Below is a small trained network, with its code and all its weights. Each question gives an input and a class and asks what happens when units are switched off, that is, made to give their printed mean instead of their output.

import numpy as np


def w(rows, s, z=0):
    codes = np.array(rows[::2]) - 128.0
    scale = np.full(codes.shape[1], s)
    scale[-1] = z or s
    return codes * scale


def f(y):
    return y / 2 * (1 + np.tanh(0.7978845608 * (y + 0.044715 * y**3)))


def log_softmax(a):
    a = a - a.max(-1, keepdims=True)
    return a - np.log(np.exp(a).sum(-1, keepdims=True))


def net(x, mask):
    res = np.array(x, float).reshape(1, 8) / 4 @ E
    y = f(res @ A[0][:, :-1].T + A[0][:, -1])
    res = res + np.where(mask, y, B[0][:, -1]) @ B[0][:, :-1]
    return log_softmax(res[-1] @ U[:, :-1].T + U[:, -1])


A, B = {}, {}
E = w([
[128,69,149,135,119,199,163,58,80,187,139,99],'x0',
[97,168,143,105,153,90,117,91,102,176,144,152],'x1',
[105,194,142,83,166,99,80,128,118,123,82,167],'x2',
[87,219,118,138,231,94,97,103,152,157,194,212],'x3',
[206,125,155,226,103,100,166,149,167,114,109,55],'x4',
[151,139,123,142,93,170,59,98,146,191,180,131],'x5',
[91,128,118,194,199,165,166,172,165,104,116,186],'x6',
[147,153,53,150,70,179,61,202,206,94,246,140],'x7',
],0.011)
A[0] = w([
[131,125,168,113,157,100,159,36,39,161,4,114,156],'n1',
[87,125,123,124,138,182,103,48,83,216,209,142,48],'n2',
[95,158,204,69,142,114,146,32,25,109,28,120,63],'n3',
[159,117,102,104,151,91,163,92,93,183,56,148,194],'n4',
[126,150,81,152,171,108,85,163,117,187,174,165,192],'n5',
[77,208,114,113,179,118,126,111,182,154,136,199,95],'n6',
[99,144,116,102,115,158,64,140,169,90,207,87,254],'n7',
[238,110,133,130,7,148,69,141,134,135,176,68,38],'n8',
[133,164,177,33,160,84,91,17,18,193,46,105,218],'n9',
[66,118,100,1,153,153,173,176,109,39,90,164,96],'n10',
[132,32,92,238,191,141,142,149,132,43,85,82,146],'n11',
[135,77,176,245,161,115,255,122,123,146,62,134,114],'n12',
[88,229,102,136,199,64,81,179,190,105,147,202,69],'n13',
[42,113,94,101,160,181,89,42,64,229,212,168,130],'n14',
[135,162,107,149,116,127,109,151,99,146,124,134,23],'n15',
[173,92,70,176,79,163,153,129,144,117,78,36,219],'n16',
[114,55,94,64,90,151,157,205,126,39,79,93,204],'n17',
],0.0082,0.0033)
B[0] = w([
[123,138,197,54,165,98,154,119,111,103,65,115,236],'n1',
[147,133,94,81,108,213,184,77,161,141,155,165,185],'n2',
[118,123,147,72,176,61,109,116,81,162,72,104,226],'n3',
[134,120,154,92,114,119,116,111,101,114,104,102,184],'n4',
[121,135,99,153,146,147,129,118,169,99,159,184,177],'n5',
[105,157,120,97,173,127,115,129,174,85,146,156,190],'n6',
[146,126,66,131,140,126,134,108,184,126,185,139,188],'n7',
[209,76,51,142,64,67,101,133,133,112,165,82,211],'n8',
[155,146,185,1,173,64,129,103,138,98,130,74,252],'n9',
[38,104,66,128,154,113,107,165,62,195,111,169,178],'n10',
[115,136,180,212,103,178,151,137,102,151,79,125,194],'n11',
[168,163,224,206,147,204,183,116,98,92,67,100,205],'n12',
[135,198,116,163,197,109,75,198,172,96,155,158,212],'n13',
[92,120,129,91,106,195,107,37,186,175,187,152,210],'n14',
[168,142,145,138,130,124,107,123,116,105,123,151,128],'n15',
[165,99,150,171,92,103,155,142,129,102,144,91,213],'n16',
[66,87,88,153,90,111,113,171,70,189,101,180,200],'n17',
],0.0091,0.02)
U = w([
[136,98,112,68,132,225,125,25,180,205,224,164,8],'0',
[146,248,98,150,229,99,74,196,225,109,179,197,248],'1',
[254,45,66,158,24,78,112,169,147,118,194,29,121],'2',
[196,97,217,248,117,194,214,148,100,140,67,83,25],'3',
[148,130,224,12,179,33,141,71,109,157,60,99,99],'4',
[24,39,61,145,106,125,137,230,58,186,67,202,4],'5',
],0.0079,0.0021)

Each question gives the input, the list of numbers given to net, and the class t.
The units are the neurons (one row each of A and B). Each row of codes is followed by its name. A weight is (code - 128) times the scale printed after its matrix; where a second scale follows, it is the last column's (A, B and U).
mask holds one flag per neuron, in row order. A switched-off neuron (its flag False) gives its mean, the last column of its row in B, instead of its output. The means were averaged over made-up inputs and are rounded, as every weight is.
A unit's drop is (log p(t) with every unit on - log p(t) with that unit switched off) / (log p(t) with every unit on - log p(t) with every unit switched off).
The circuit of an input: a set's keep is (log p(t) with only the set's units on - log p(t) with every unit switched off) / (log p(t) with every unit on - log p(t) with every unit switched off). Starting from the 12 units with the biggest drops (on a tie, the unit counted first), units are removed one at a time, each time the one whose removal leaves the highest keep (on an exact tie, the one counted first), for as long as the keep stays at least 0.8.
units of the circuit, in order: the units of the circuit, biggest drop first
top k neurons: the k neurons with the biggest drops, biggest first
drop when u is switched off: that unit's drop, to one decimal
input [7,0,3,0,1,3,-8,7], class 2: units of the circuit, in order => [n8]
input [-2,6,1,-5,2,-3,5,6], class 5: units of the circuit, in order => [n9; n17]
input [-5,-5,-7,-3,-4,8,1,-7], class 3: units of the circuit, in order => [n9; n3]
input [5,-6,-7,-1,6,6,-7,-8], class 3: top 3 neurons => [n12; n16; n11]
input [4,-7,1,-6,-8,3,0,1], class 5: top 3 neurons => [n17; n10; n9]
input [3,-1,8,8,7,-7,8,-3], class 1: top 2 neurons => [n13; n6]
input [3,7,1,2,-4,2,4,8], class 0: top 2 neurons => [n14; n2]
input [-6,-4,2,-3,3,-7,5,0], class 3: top 3 neurons => [n12; n11; n3]
input [-5,-7,-2,-7,-2,-5,8,-7], class 3: top 2 neurons => [n12; n11]
input [7,7,4,-3,1,-3,7,5], class 0: top 2 neurons => [n13; n16]
input [6,3,-5,0,-4,1,0,-2], class 0: drop when n14 is switched off => 1.7
input [6,-7,-5,7,7,6,8,8], class 2: drop when n8 is switched off => 0.2
input [-8,6,-6,-6,-6,-4,3,4], class 5: drop when n12 is switched off => 0.0
input [-3,-8,-2,7,-5,-7,4,-5], class 1: units of the circuit, in order => [n13]
input [7,-3,-7,-6,-5,8,-7,-2], class 2: drop when n8 is switched off => 3.7
input [4,0,0,8,3,8,1,2], class 0: top 2 neurons => [n14; n2]
